Here is a tiny trained network, its code and every weight. The questions are about switching its units off for an input and a target symbol, where a switched-off unit gives its printed mean instead of its output.

import numpy as np


def w(rows, s, z=0):
    codes = np.array(rows[::2]) - 128.0
    scale = np.full(codes.shape[1], s)
    scale[-1] = z or s
    return codes * scale


def f(y):
    return np.maximum(y, 0)


def softmax(a):
    e = np.exp(a - a.max(-1, keepdims=True))
    return e / e.sum(-1, keepdims=True)


def log_softmax(a):
    a = a - a.max(-1, keepdims=True)
    return a - np.log(np.exp(a).sum(-1, keepdims=True))


def net(x, mask):
    ids = ['αβζηθπτφ'.index(c) for c in x.split()]
    T = len(ids)
    res = E[ids] + P[:T]
    r = res
    for j in range(2):
        rows = slice(3 * j, 3 * j + 3)
        q, k, v = (r @ M[0][rows].T for M in (Q, K, V))
        z = softmax(np.where(np.tri(T) > 0, q @ k.T / 3**0.5, -1e9)) @ v
        o = O[0][rows]
        res = res + np.where(mask[j], z, o[:, -1]) @ o[:, :-1]
    y = f(res @ A[0][:, :-1].T + A[0][:, -1])
    res = res + np.where(mask[2:18], y, B[0][:, -1]) @ B[0][:, :-1]
    return log_softmax(res[-1] @ U[:, :-1].T + U[:, -1])


Q, K, V, O, A, B = {}, {}, {}, {}, {}, {}
E = w([
[117,163,122],'α',
[198,179,103],'β',
[110,126,109],'ζ',
[140,133,101],'η',
[227,161,84],'θ',
[207,150,250],'π',
[179,152,95],'τ',
[220,139,76],'φ',
],0.016)
P = w([
[62,50,145],'0',
[253,165,162],'1',
[174,221,94],'2',
[234,159,173],'3',
[173,230,84],'4',
[200,143,184],'5',
[166,245,78],'6',
],0.012)
Q[0] = w([
[144,91,251],'h0',
[121,129,184],'h0',
[116,99,45],'h0',
[88,207,75],'h1',
[109,182,105],'h1',
[126,99,227],'h1',
],0.012)
K[0] = w([
[195,213,117],'h0',
[106,255,153],'h0',
[132,20,41],'h0',
[82,89,83],'h1',
[98,36,112],'h1',
[99,234,210],'h1',
],0.0099)
V[0] = w([
[225,244,159],'h0',
[217,79,88],'h0',
[21,142,219],'h0',
[133,75,125],'h1',
[156,11,175],'h1',
[71,203,103],'h1',
],0.011)
O[0] = w([
[208,36,153,255],'h0',
[110,11,64,186],'h0',
[143,254,171,56],'h0',
[62,143,42,123],'h1',
[127,155,62,139],'h1',
[96,130,230,88],'h1',
],0.01,0.0081)
A[0] = w([
[78,118,137,107],'n0',
[59,199,140,92],'n1',
[81,164,47,101],'n2',
[91,169,165,54],'n3',
[112,192,105,138],'n4',
[156,120,42,25],'n5',
[156,77,112,165],'n6',
[112,182,168,36],'n7',
[172,164,30,179],'n8',
[87,153,78,8],'n9',
[203,86,208,129],'n10',
[86,111,222,170],'n11',
[84,130,151,215],'n12',
[24,200,105,213],'n13',
[108,10,112,41],'n14',
[71,239,151,44],'n15',
],0.011,0.012)
B[0] = w([
[124,133,195,130],'n0',
[113,76,196,169],'n1',
[24,166,90,169],'n2',
[109,71,101,139],'n3',
[136,157,134,177],'n4',
[60,178,148,159],'n5',
[121,100,156,240],'n6',
[96,78,127,142],'n7',
[137,82,152,222],'n8',
[40,56,203,136],'n9',
[67,165,98,255],'n10',
[132,159,92,138],'n11',
[247,162,86,146],'n12',
[184,166,131,202],'n13',
[141,174,122,230],'n14',
[105,93,155,182],'n15',
],0.011,0.022)
U = w([
[183,25,155,188],'α',
[80,52,137,183],'β',
[57,100,89,94],'ζ',
[77,162,96,129],'η',
[140,175,4,102],'θ',
[54,75,188,2],'π',
[206,164,63,113],'τ',
[147,116,190,122],'φ',
],0.012,0.0066)

Each question gives the input, a string of symbols that net reads in full, and the target symbol t.
The units are the heads (3 rows each of Q, K, V and O) and the neurons (one row each of A and B). Each row of codes is followed by its name. A weight is (code - 128) times the scale printed after its matrix; where a second scale follows, it is the last column's (O, A, B and U).
mask holds one flag per unit, heads first, then neurons. A switched-off unit (its flag False) gives its mean, the last column of its rows in O or B, instead of its output. The means were averaged over made-up inputs and are rounded, as every weight is.
A unit's drop is (log p(t) with every unit on - log p(t) with that unit switched off) / (log p(t) with every unit on - log p(t) with every unit switched off).
The circuit of an input: a set's keep is (log p(t) with only the set's units on - log p(t) with every unit switched off) / (log p(t) with every unit on - log p(t) with every unit switched off). Starting from the 12 units with the biggest drops (on a tie, the unit counted first), units are removed one at a time, each time the one whose removal leaves the highest keep (on an exact tie, the one counted first), for as long as the keep stays at least 0.8.
units of the circuit, in order: the units of the circuit, biggest drop first
most important unit: the unit with the biggest drop
k most important neurons: the k neurons with the biggest drops, biggest first
heads that matter: for each layer, one digit per head in row order, 1 if its drop is at least 0.15 and else 0, layers parted by /
input φ π ζ α ζ τ τ, target ζ: units of the circuit, in order -> [h0; h1; n2; n8]
input θ θ ζ η β, target β: most important neuron -> [n5]
input α φ ζ τ τ α ζ, target φ: units of the circuit, in order -> [h0; n1; n10]
input θ α θ ζ ζ α α, target β: units of the circuit, in order -> [n13; h0]
input ζ α η τ η β θ, target π: 3 most important neurons -> [n1; n15; n2]
input τ β φ π φ θ ζ, target θ: heads that matter -> 10
input ζ τ β, target π: heads that matter -> 11
input α φ η η α π β, target φ: units of the circuit, in order -> [h0; n10; n1]
input φ η τ, target ζ: heads that matter -> 11
input π β η θ α φ η, target τ: heads that matter -> 10
input τ φ β β π β η, target θ: heads that matter -> 10
input ζ β τ, target π: heads that matter -> 11
input β π α β ζ θ β, target α: heads that matter -> 00
input ζ π η τ θ π ζ, target π: units of the circuit, in order -> [n1; h0; n15]
input β β τ, target α: units of the circuit, in order -> [n10]
input θ α α η τ, target β: units of the circuit, in order -> [n10; h0; n5; n13]
input β α τ β α, target α: 3 most important neurons -> [n10; n2; n14]
input τ π α η α, target θ: units of the circuit, in order -> [n1; n15]
input π η β, target τ: 2 most important neurons -> [n10; n6]
input β α α α π η φ, target α: most important unit -> n10
input ζ α α α η, target π: 4 most important neurons -> [n1; n15; n2; n9]
input β φ ζ, target α: 2 most important neurons -> [n10; n2]
input φ η α φ θ θ, target β: units of the circuit, in order -> [n10; h0; n5]
input α β η ζ τ, target φ: 3 most important neurons -> [n10; n1; n15]
input θ τ θ α η τ α, target β: 2 most important neurons -> [n10; n13]
